Here is a tiny trained network, its code and every weight. The questions are about switching its units off for an input and a class, where a switched-off unit gives its printed mean instead of its output.

import numpy as np


def w(rows, s, z=0):
    codes = np.array(rows[::2]) - 128.0
    scale = np.full(codes.shape[1], s)
    scale[-1] = z or s
    return codes * scale


def f(y):
    return np.maximum(y, 0)


def log_softmax(a):
    a = a - a.max(-1, keepdims=True)
    return a - np.log(np.exp(a).sum(-1, keepdims=True))


def net(x, mask):
    res = np.array(x, float).reshape(1, 6) / 4 @ E
    y = f(res @ A[0][:, :-1].T + A[0][:, -1])
    res = res + np.where(mask, y, B[0][:, -1]) @ B[0][:, :-1]
    return log_softmax(res[-1] @ U[:, :-1].T + U[:, -1])


A, B = {}, {}
E = w([
[63,59,105,186,169,184],'x0',
[226,64,175,110,189,110],'x1',
[98,105,64,39,169,153],'x2',
[57,121,112,172,83,1],'x3',
[116,160,75,124,176,118],'x4',
[202,118,88,191,92,180],'x5',
],0.0084)
A[0] = w([
[103,126,124,154,118,141,47],'N0',
[162,82,133,171,152,118,27],'N1',
[123,106,146,185,114,88,116],'N2',
[119,96,110,107,132,75,62],'N3',
[137,163,135,160,112,189,133],'N4',
[123,214,73,104,44,37,176],'N5',
[179,235,156,118,164,150,141],'N6',
[94,155,98,131,179,112,61],'N7',
[90,152,133,88,110,135,39],'N8',
[107,133,162,132,150,112,2],'N9',
[101,152,134,143,123,101,170],'N10',
[104,144,137,88,109,138,41],'N11',
[226,121,95,104,60,184,151],'N12',
[120,117,135,138,64,144,58],'N13',
[121,160,92,98,140,118,61],'N14',
[156,190,138,115,132,135,33],'N15',
[81,177,91,125,161,84,92],'N16',
[136,146,61,137,142,152,182],'N17',
[149,139,66,45,199,171,124],'N18',
[117,73,126,131,132,133,159],'N19',
[142,133,87,81,171,152,116],'N20',
[234,69,92,253,170,117,208],'N21',
[95,179,82,134,121,104,97],'N22',
[133,109,131,179,140,154,173],'N23',
[134,133,70,103,133,172,50],'N24',
[125,141,120,137,101,95,36],'N25',
[135,157,138,155,121,169,85],'N26',
[140,163,132,148,139,146,59],'N27',
[137,145,151,146,109,188,82],'N28',
[147,179,131,159,134,167,195],'N29',
[138,129,99,89,164,149,87],'N30',
],0.017,0.0026)
B[0] = w([
[170,139,156,100,136,160,145],'N0',
[137,139,117,132,131,167,167],'N1',
[133,85,155,144,191,158,184],'N2',
[110,175,143,152,125,158,163],'N3',
[107,160,133,188,127,131,167],'N4',
[110,178,190,201,221,103,248],'N5',
[161,93,182,102,172,41,190],'N6',
[131,121,92,156,66,96,161],'N7',
[149,145,142,143,137,160,152],'N8',
[141,56,124,157,133,101,144],'N9',
[132,105,112,121,129,157,170],'N10',
[105,116,130,167,134,123,144],'N11',
[183,29,101,87,77,69,211],'N12',
[93,178,93,120,109,82,153],'N13',
[101,165,116,145,126,130,154],'N14',
[148,111,158,88,165,107,156],'N15',
[117,104,76,153,47,125,186],'N16',
[198,148,160,126,137,177,170],'N17',
[2,115,107,103,140,164,216],'N18',
[125,131,134,98,160,159,160],'N19',
[65,129,119,105,141,168,180],'N20',
[227,134,111,208,95,192,238],'N21',
[174,175,125,144,105,143,180],'N22',
[118,168,126,145,120,140,166],'N23',
[201,148,159,125,179,186,167],'N24',
[114,127,135,147,140,139,159],'N25',
[115,165,105,149,145,122,152],'N26',
[130,169,132,126,144,121,141],'N27',
[80,144,106,188,94,112,162],'N28',
[94,138,134,184,123,81,165],'N29',
[81,137,137,102,128,165,168],'N30',
],0.028,0.016)
U = w([
[19,99,133,102,180,142,79],'0',
[155,170,102,106,130,114,25],'1',
[168,68,136,137,116,67,217],'2',
[66,160,98,173,104,95,95],'3',
[125,153,108,247,154,155,213],'4',
[111,192,113,90,88,110,2],'5',
[101,93,71,176,98,182,13],'6',
],0.013,0.0023)

Each question gives the input, the list of numbers given to net, and the class t.
The units are the neurons (one row each of A and B). Each row of codes is followed by its name. A weight is (code - 128) times the scale printed after its matrix; where a second scale follows, it is the last column's (A, B and U).
mask holds one flag per neuron, in row order. A switched-off neuron (its flag False) gives its mean, the last column of its row in B, instead of its output. The means were averaged over made-up inputs and are rounded, as every weight is.
A unit's drop is (log p(t) with every unit on - log p(t) with that unit switched off) / (log p(t) with every unit on - log p(t) with every unit switched off).
The circuit of an input: a set's keep is (log p(t) with only the set's units on - log p(t) with every unit switched off) / (log p(t) with every unit on - log p(t) with every unit switched off). Starting from the 12 units with the biggest drops (on a tie, the unit counted first), units are removed one at a time, each time the one whose removal leaves the highest keep (on an exact tie, the one counted first), for as long as the keep stays at least 0.8.
circuit, biggest first: the units of the circuit, biggest drop first
most important unit: the unit with the biggest drop
k most important neurons: the k neurons with the biggest drops, biggest first
drop when u is switched off: that unit's drop, to one decimal
input [5,7,2,-5,5,6], class 6: 3 most important neurons : (N5 N12 N18)
input [8,-7,4,1,8,3], class 6: most important unit : N5
input [1,-2,-5,-6,0,-8], class 2: 2 most important neurons : (N18 N5)
input [-4,6,1,-3,3,3], class 2: 2 most important neurons : (N6 N12)
input [-3,8,4,-6,2,5], class 6: circuit, biggest first : (N18 N12)
input [1,7,1,-3,4,1], class 6: 2 most important neurons : (N21 N5)
input [5,0,5,-2,7,5], class 6: 2 most important neurons : (N5 N18)
input [-1,5,-6,0,-6,-8], class 2: 2 most important neurons : (N18 N5)
input [-6,-7,-7,-7,8,6], class 2: 3 most important neurons : (N12 N6 N15)
input [-1,7,5,6,7,-6], class 3: circuit, biggest first : (N16 N21)
input [7,6,5,0,2,0], class 6: 2 most important neurons : (N21 N5)
input [-6,3,6,3,2,-6], class 0: 2 most important neurons : (N21 N18)
input [-1,4,0,-4,0,2], class 2: 2 most important neurons : (N12 N6)
input [-4,5,6,-8,-3,8], class 2: circuit, biggest first : (N12)
input [2,-6,3,-3,-2,-6], class 6: drop when N25 is switched off : 0.0
input [2,2,4,2,8,-3], class 6: drop when N5 is switched off : 0.4
input [3,8,8,5,2,2], class 6: drop when N21 is switched off : 0.3
